Below are the code and all the weights of a small trained network. Each question names an input and a target symbol and asks about switching units off, where a switched-off unit gives its printed mean instead of its output.

import numpy as np


def w(rows, s, z=0):
    codes = np.array(rows[::2]) - 128.0
    scale = np.full(codes.shape[1], s)
    scale[-1] = z or s
    return codes * scale


def norm(h):
    return h / np.sqrt((h * h).mean(-1, keepdims=True) + 1e-5)


def f(y):
    return y / 2 * (1 + np.tanh(0.7978845608 * (y + 0.044715 * y**3)))


def softmax(a):
    e = np.exp(a - a.max(-1, keepdims=True))
    return e / e.sum(-1, keepdims=True)


def log_softmax(a):
    a = a - a.max(-1, keepdims=True)
    return a - np.log(np.exp(a).sum(-1, keepdims=True))


def net(x, mask):
    ids = ['αγηθλμπσφψω'.index(c) for c in x.split()]
    T = len(ids)
    res = E[ids] + P[:T]
    u = 0
    for l in range(2):
        q, k, v = (norm(res) @ M[l].T for M in (Q, K, V))
        z = softmax(np.where(np.tri(T) > 0, q @ k.T / 2**0.5, -1e9)) @ v
        res = res + np.where(mask[u], z, O[l][:, -1]) @ O[l][:, :-1]
        u += 1
        y = f(norm(res) @ A[l][:, :-1].T + A[l][:, -1])
        res = res + np.where(mask[u : u + 8], y, B[l][:, -1]) @ B[l][:, :-1]
        u += 8
    return log_softmax(norm(res)[-1] @ U[:, :-1].T + U[:, -1])


Q, K, V, O, A, B = {}, {}, {}, {}, {}, {}
E = w([
[33,195,179,156],'α',
[90,78,68,254],'γ',
[103,157,165,45],'η',
[199,100,58,117],'θ',
[102,39,59,213],'λ',
[130,155,139,90],'μ',
[158,83,64,182],'π',
[78,90,109,222],'σ',
[142,146,110,106],'φ',
[10,95,129,197],'ψ',
[202,113,95,42],'ω',
],0.0071)
P = w([
[154,161,126,124],'0',
[80,99,81,147],'1',
[134,190,92,143],'2',
[147,108,196,166],'3',
[86,68,117,145],'4',
[104,146,71,139],'5',
[165,168,160,158],'6',
[130,74,157,136],'7',
[108,112,69,96],'8',
[211,134,51,250],'9',
],0.025)
Q[0] = w([
[155,36,253,164],'0.h0',
[215,224,124,213],'0.h0',
],0.014)
K[0] = w([
[41,119,5,97],'0.h0',
[109,10,175,100],'0.h0',
],0.016)
V[0] = w([
[218,61,90,90],'0.h0',
[155,113,64,252],'0.h0',
],0.017)
O[0] = w([
[2,141,148,104,1],'0.h0',
[86,127,19,139,242],'0.h0',
],0.024,0.0055)
A[0] = w([
[100,69,178,171,254],'0.n0',
[105,151,190,49,29],'0.n1',
[142,169,159,230,173],'0.n2',
[177,159,87,162,8],'0.n3',
[124,20,92,50,198],'0.n4',
[143,141,121,140,66],'0.n5',
[105,1,100,212,76],'0.n6',
[220,71,140,157,166],'0.n7',
],0.016,0.009)
B[0] = w([
[235,214,61,76,178],'0.n0',
[119,62,146,244,132],'0.n1',
[147,162,65,52,187],'0.n2',
[239,118,32,121,148],'0.n3',
[96,253,183,167,182],'0.n4',
[134,76,84,102,121],'0.n5',
[96,157,212,75,173],'0.n6',
[129,254,131,31,247],'0.n7',
],0.0095,0.013)
Q[1] = w([
[113,48,219,112],'1.h0',
[104,5,225,160],'1.h0',
],0.023)
K[1] = w([
[124,224,70,155],'1.h0',
[123,254,88,106],'1.h0',
],0.026)
V[1] = w([
[197,92,85,78],'1.h0',
[113,123,251,65],'1.h0',
],0.02)
O[1] = w([
[159,76,117,61,253],'1.h0',
[112,103,253,159,72],'1.h0',
],0.025,0.0016)
A[1] = w([
[123,145,76,96,254],'1.n0',
[117,173,74,85,185],'1.n1',
[146,158,170,182,80],'1.n2',
[4,55,91,130,65],'1.n3',
[139,47,86,7,111],'1.n4',
[133,145,165,172,138],'1.n5',
[83,213,139,55,20],'1.n6',
[187,63,203,176,151],'1.n7',
],0.025,0.007)
B[1] = w([
[117,178,173,143,250],'1.n0',
[108,119,203,149,252],'1.n1',
[162,94,96,149,172],'1.n2',
[156,179,109,5,156],'1.n3',
[164,150,136,198,234],'1.n4',
[151,124,91,149,170],'1.n5',
[108,74,184,152,155],'1.n6',
[100,71,90,97,181],'1.n7',
],0.027,0.016)
U = w([
[229,121,104,136,103],'α',
[117,130,79,144,128],'γ',
[184,133,250,122,82],'η',
[61,150,177,98,125],'θ',
[97,101,119,117,205],'λ',
[115,66,164,107,253],'μ',
[83,145,131,108,140],'π',
[114,106,83,222,92],'σ',
[92,77,159,224,102],'φ',
[132,124,99,143,95],'ψ',
[45,122,212,154,107],'ω',
],0.013,0.0045)

Each question gives the input, a string of symbols that net reads in full, and the target symbol t.
The units are the heads (2 rows each of Q, K, V and O) and the neurons (one row each of A and B). Each row of codes is followed by its name. A weight is (code - 128) times the scale printed after its matrix; where a second scale follows, it is the last column's (O, A, B and U).
mask holds one flag per unit, layer by layer, with each layer's heads first. A switched-off unit (its flag False) gives its mean, the last column of its rows in O or B, instead of its output. The means were averaged over made-up inputs and are rounded, as every weight is.
A unit's drop is (log p(t) with every unit on - log p(t) with that unit switched off) / (log p(t) with every unit on - log p(t) with every unit switched off).
The circuit of an input: a set's keep is (log p(t) with only the set's units on - log p(t) with every unit switched off) / (log p(t) with every unit on - log p(t) with every unit switched off). Starting from the 12 units with the biggest drops (on a tie, the unit counted first), units are removed one at a time, each time the one whose removal leaves the highest keep (on an exact tie, the one counted first), for as long as the keep stays at least 0.8.
circuit, biggest first: the units of the circuit, biggest drop first
unit that matters most: the unit with the biggest drop
top k neurons: the k neurons with the biggest drops, biggest first
top k neurons in layer l: the k neurons of layer l with the biggest drops, biggest first
input η θ α α π, target μ: circuit, biggest first	(0.h0, 1.h0, 1.n7)
input θ ω φ θ λ, target ω: circuit, biggest first	(0.n6, 1.n6)
input η ω η σ φ π α η α μ, target μ: top 4 neurons in layer 1	(1.n7, 1.n0, 1.n4, 1.n1)
input π α α, target θ: circuit, biggest first	(0.h0, 1.n3)
input θ ω μ α η θ α ω η σ, target ω: circuit, biggest first	(0.h0)
input φ φ α θ, target σ: circuit, biggest first	(1.h0, 0.h0, 1.n1, 1.n0)
input η φ σ η η η η ω η, target μ: top 4 neurons	(1.n7, 1.n0, 1.n4, 1.n1)
input η η μ σ α φ σ η π σ, target μ: top 3 neurons	(1.n7, 1.n0, 1.n4)
input φ μ π φ η α, target σ: top 2 neurons in layer 0	(0.n1, 0.n6)
input π ω ψ α ω α γ, target ω: top 2 neurons	(0.n7, 1.n1)
input θ α α ψ θ π λ, target θ: top 2 neurons	(1.n3, 0.n7)
input π η θ γ φ, target θ: top 3 neurons	(0.n7, 1.n3, 1.n4)
input η π α μ, target μ: top 2 neurons in layer 1	(1.n0, 1.n3)
input φ φ ω, target σ: top neuron in layer 0	(0.n1)
input η ω α λ, target μ: top 2 neurons in layer 0	(0.n7, 0.n0)
input ω μ α ψ, target φ: circuit, biggest first	(0.h0, 1.h0, 1.n2, 1.n0)
input η φ η λ, target μ: top 4 neurons in layer 1	(1.n7, 1.n4, 1.n0, 1.n1)
input η α π η, target μ: top 2 neurons	(1.n7, 1.n4)
input θ α λ θ α α, target θ: top 2 neurons in layer 0	(0.n7, 0.n4)
input π α α ω η λ, target ω: top neuron	(0.n7)
input η μ φ, target μ: top 3 neurons	(1.n7, 1.n0, 1.n4)
input φ η μ ω ψ η ω γ φ, target φ: top 2 neurons in layer 0	(0.n1, 0.n7)
input θ σ ω ω φ α, target ω: top 2 neurons in layer 1	(1.n6, 1.n4)
input α θ η α ω α α η α λ, target η: top 2 neurons in layer 0	(0.n0, 0.n7)
input η φ η η γ φ α, target μ: top 3 neurons in layer 1	(1.n4, 1.n7, 1.n3)
input μ α η α α α γ η, target α: top 2 neurons in layer 1	(1.n1, 1.n6)
input η η λ γ, target μ: top 3 neurons in layer 1	(1.n7, 1.n0, 1.n4)
input η σ α η α ψ, target μ: top 4 neurons in layer 1	(1.n7, 1.n0, 1.n4, 1.n1)
input σ α η μ, target α: unit that matters most	1.h0
input φ λ μ ψ φ η η, target σ: top 2 neurons	(0.n1, 0.n7)
